Here is a tiny trained network, its code and every weight. The questions are about switching its units off for an input and a class, where a switched-off unit gives its printed mean instead of its output.

import numpy as np


def w(rows, s, z=0):
    codes = np.array(rows[::2]) - 128.0
    scale = np.full(codes.shape[1], s)
    scale[-1] = z or s
    return codes * scale


def norm(h):
    return h / np.sqrt((h * h).mean(-1, keepdims=True) + 1e-5)


def f(y):
    return y / 2 * (1 + np.tanh(0.7978845608 * (y + 0.044715 * y**3)))


def log_softmax(a):
    a = a - a.max(-1, keepdims=True)
    return a - np.log(np.exp(a).sum(-1, keepdims=True))


def net(x, mask):
    res = np.array(x, float).reshape(1, 8) / 4 @ E
    u = 0
    for l in range(2):
        y = f(norm(res) @ A[l][:, :-1].T + A[l][:, -1])
        res = res + np.where(mask[u : u + 6], y, B[l][:, -1]) @ B[l][:, :-1]
        u += 6
    return log_softmax(norm(res)[-1] @ U[:, :-1].T + U[:, -1])


A, B = {}, {}
E = w([
[122,126,131,132],'x0',
[46,216,65,224],'x1',
[124,130,133,122],'x2',
[168,254,125,67],'x3',
[53,108,68,57],'x4',
[118,129,133,123],'x5',
[127,131,131,122],'x6',
[125,126,130,132],'x7',
],0.0022)
A[0] = w([
[194,96,177,59,237],'L0N1',
[88,187,119,155,175],'L0N2',
[50,132,145,59,255],'L0N3',
[207,159,253,232,109],'L0N4',
[172,208,104,97,101],'L0N5',
[58,105,97,52,95],'L0N6',
],0.0055,0.0023)
B[0] = w([
[127,147,134,201,253],'L0N1',
[177,86,155,165,173],'L0N2',
[193,126,88,170,209],'L0N3',
[126,101,2,76,225],'L0N4',
[80,83,157,145,160],'L0N5',
[175,142,84,128,159],'L0N6',
],0.0063,0.003)
A[1] = w([
[210,85,81,184,249],'L1N1',
[117,75,52,179,217],'L1N2',
[208,53,197,32,124],'L1N3',
[168,255,142,69,243],'L1N4',
[22,182,84,164,151],'L1N5',
[96,100,252,172,222],'L1N6',
],0.0046,0.0014)
B[1] = w([
[80,193,153,87,255],'L1N1',
[133,148,190,52,225],'L1N2',
[121,178,66,255,136],'L1N3',
[55,15,161,98,153],'L1N4',
[226,92,150,133,147],'L1N5',
[111,161,129,57,129],'L1N6',
],0.005,0.0047)
U = w([
[134,151,133,102,255],'0',
[124,142,141,110,211],'1',
[126,141,137,109,173],'2',
[159,120,18,98,52],'3',
[126,137,155,110,101],'4',
[155,142,119,254,44],'5',
[69,19,177,115,7],'6',
],0.0085,0.0032)

Each question gives the input, the list of numbers given to net, and the class t.
The units are the neurons (one row each of A and B). Each row of codes is followed by its name. A weight is (code - 128) times the scale printed after its matrix; where a second scale follows, it is the last column's (A, B and U).
mask holds one flag per neuron, layer by layer. A switched-off neuron (its flag False) gives its mean, the last column of its row in B, instead of its output. The means were averaged over made-up inputs and are rounded, as every weight is.
A unit's drop is (log p(t) with every unit on - log p(t) with that unit switched off) / (log p(t) with every unit on - log p(t) with every unit switched off).
The circuit of an input: a set's keep is (log p(t) with only the set's units on - log p(t) with every unit switched off) / (log p(t) with every unit on - log p(t) with every unit switched off). Starting from all 12 units, units are removed one at a time, each time the one whose removal leaves the highest keep (on an exact tie, the one counted first), for as long as the keep stays at least 0.8.
units of the circuit, in order: the units of the circuit, biggest drop first
top k neurons: the k neurons with the biggest drops, biggest first
top k neurons in layer l: the k neurons of layer l with the biggest drops, biggest first
drop of u: that unit's drop, to one decimal
input [-5,-2,-5,7,0,2,2,3], class 6: top neuron	[L1N4]
input [2,1,-4,7,6,-4,6,-5], class 6: top 2 neurons in layer 0	[L0N4; L0N5]
input [6,-8,6,-2,6,6,-7,7], class 5: units of the circuit, in order	[L1N3; L0N4]
input [-1,-4,0,6,-5,1,2,-7], class 6: top 3 neurons	[L1N4; L0N3; L0N2]
input [-3,-8,-7,4,-4,4,1,2], class 5: units of the circuit, in order	[L1N3; L1N2]
input [-4,-7,1,6,-3,-3,0,6], class 5: top 2 neurons	[L1N3; L1N2]
input [6,-6,3,-6,-7,-5,1,0], class 3: top 3 neurons in layer 1	[L1N4; L1N3; L1N5]
input [5,-8,3,7,2,-4,3,-5], class 5: top 2 neurons in layer 1	[L1N3; L1N2]
input [-6,8,5,4,4,7,-3,-6], class 5: units of the circuit, in order	[L0N4; L1N1; L1N5; L0N2]
input [0,-7,-6,-4,-7,-5,-4,4], class 3: top 2 neurons in layer 1	[L1N3; L1N5]
input [-1,-8,4,-5,-1,5,3,3], class 5: units of the circuit, in order	[L1N3; L1N4]
input [-6,8,-2,5,4,-7,-5,-5], class 5: top 2 neurons	[L0N4; L1N1]
input [-6,-8,3,-2,3,4,-1,4], class 5: top 2 neurons in layer 1	[L1N3; L1N2]
input [0,-6,0,-6,-3,-1,-1,0], class 5: units of the circuit, in order	[L1N3]
input [2,3,0,8,-6,-7,5,2], class 6: drop of L0N6	0.3
input [4,-1,0,-5,-5,3,3,1], class 3: drop of L0N4	1.1
input [-4,3,4,-3,-7,1,2,-3], class 3: drop of L0N4	1.0
